Below is a small trained network, with its code and all its weights. Each question gives an input and a class and asks what happens when units are switched off, that is, made to give their printed mean instead of their output.

import numpy as np


def w(rows, s, z=0):
    codes = np.array(rows[::2]) - 128.0
    scale = np.full(codes.shape[1], s)
    scale[-1] = z or s
    return codes * scale


def f(y):
    return np.maximum(y, 0)


def log_softmax(a):
    a = a - a.max(-1, keepdims=True)
    return a - np.log(np.exp(a).sum(-1, keepdims=True))


def net(x, mask):
    res = np.array(x, float).reshape(1, 4) / 4 @ E
    y = f(res @ A[0][:, :-1].T + A[0][:, -1])
    res = res + np.where(mask, y, B[0][:, -1]) @ B[0][:, :-1]
    return log_softmax(res[-1] @ U[:, :-1].T + U[:, -1])


A, B = {}, {}
E = w([
[249,137,49,129],'x0',
[112,27,67,180],'x1',
[161,145,224,248],'x2',
[128,128,128,128],'x3',
],0.012)
A[0] = w([
[125,48,120,160,67],'neuron 0',
[214,117,100,155,154],'neuron 1',
[53,102,137,117,193],'neuron 2',
[7,126,172,149,123],'neuron 3',
[117,42,119,194,59],'neuron 4',
[124,61,120,36,3],'neuron 5',
[225,115,99,98,139],'neuron 6',
[164,117,196,238,51],'neuron 7',
[147,218,190,110,22],'neuron 8',
],0.015,0.0025)
B[0] = w([
[206,200,67,84,202],'neuron 0',
[90,148,142,200,218],'neuron 1',
[84,166,128,170,210],'neuron 2',
[131,178,142,202,248],'neuron 3',
[249,140,64,95,222],'neuron 4',
[88,67,116,72,223],'neuron 5',
[80,134,140,194,227],'neuron 6',
[28,29,163,62,253],'neuron 7',
[239,140,65,96,201],'neuron 8',
],0.013,0.014)
U = w([
[91,154,143,250,113],'0',
[45,66,138,14,252],'1',
[247,157,120,62,26],'2',
],0.019,0.0029)

Each question gives the input, the list of numbers given to net, and the class t.
The units are the neurons (one row each of A and B). Each row of codes is followed by its name. A weight is (code - 128) times the scale printed after its matrix; where a second scale follows, it is the last column's (A, B and U).
mask holds one flag per neuron, in row order. A switched-off neuron (its flag False) gives its mean, the last column of its row in B, instead of its output. The means were averaged over made-up inputs and are rounded, as every weight is.
A unit's drop is (log p(t) with every unit on - log p(t) with that unit switched off) / (log p(t) with every unit on - log p(t) with every unit switched off).
The circuit of an input: a set's keep is (log p(t) with only the set's units on - log p(t) with every unit switched off) / (log p(t) with every unit on - log p(t) with every unit switched off). Starting from all 9 units, units are removed one at a time, each time the one whose removal leaves the highest keep (on an exact tie, the one counted first), for as long as the keep stays at least 0.8.
units of the circuit, in order: the units of the circuit, biggest drop first
top k neurons: the k neurons with the biggest drops, biggest first
drop when u is switched off: that unit's drop, to one decimal
input [-1,-2,8,4], class 1: top neuron => [neuron 7]
input [7,8,3,8], class 2: top 2 neurons => [neuron 4; neuron 0]
input [4,4,-4,4], class 0: top 4 neurons => [neuron 7; neuron 6; neuron 1; neuron 8]
input [-6,-6,-1,-3], class 0: top 4 neurons => [neuron 3; neuron 4; neuron 0; neuron 2]
input [7,-7,7,7], class 0: top 4 neurons => [neuron 1; neuron 6; neuron 4; neuron 5]
input [7,7,-6,-3], class 0: top 3 neurons => [neuron 6; neuron 1; neuron 7]
input [-4,4,5,6], class 1: top 3 neurons => [neuron 7; neuron 1; neuron 6]
input [2,1,4,8], class 1: top 2 neurons => [neuron 7; neuron 3]
input [5,7,1,5], class 2: top 3 neurons => [neuron 4; neuron 0; neuron 3]
input [4,0,-5,0], class 1: top 2 neurons => [neuron 3; neuron 5]
input [0,6,6,5], class 1: top 2 neurons => [neuron 7; neuron 8]
input [-4,-8,-5,7], class 2: top 2 neurons => [neuron 8; neuron 7]
input [-5,-4,-1,-1], class 0: top 2 neurons => [neuron 4; neuron 3]
input [-1,-2,5,6], class 1: units of the circuit, in order => [neuron 7]
input [-1,7,-4,-3], class 2: drop when neuron 7 is switched off => 0.2
input [-5,-1,8,-2], class 1: drop when neuron 7 is switched off => 2.0
input [0,0,5,-8], class 1: drop when neuron 7 is switched off => 0.3
input [0,-6,4,-6], class 2: drop when neuron 5 is switched off => 0.0
input [7,5,-1,2], class 0: top 2 neurons => [neuron 1; neuron 6]
input [-5,8,-1,-4], class 2: units of the circuit, in order => [neuron 4]
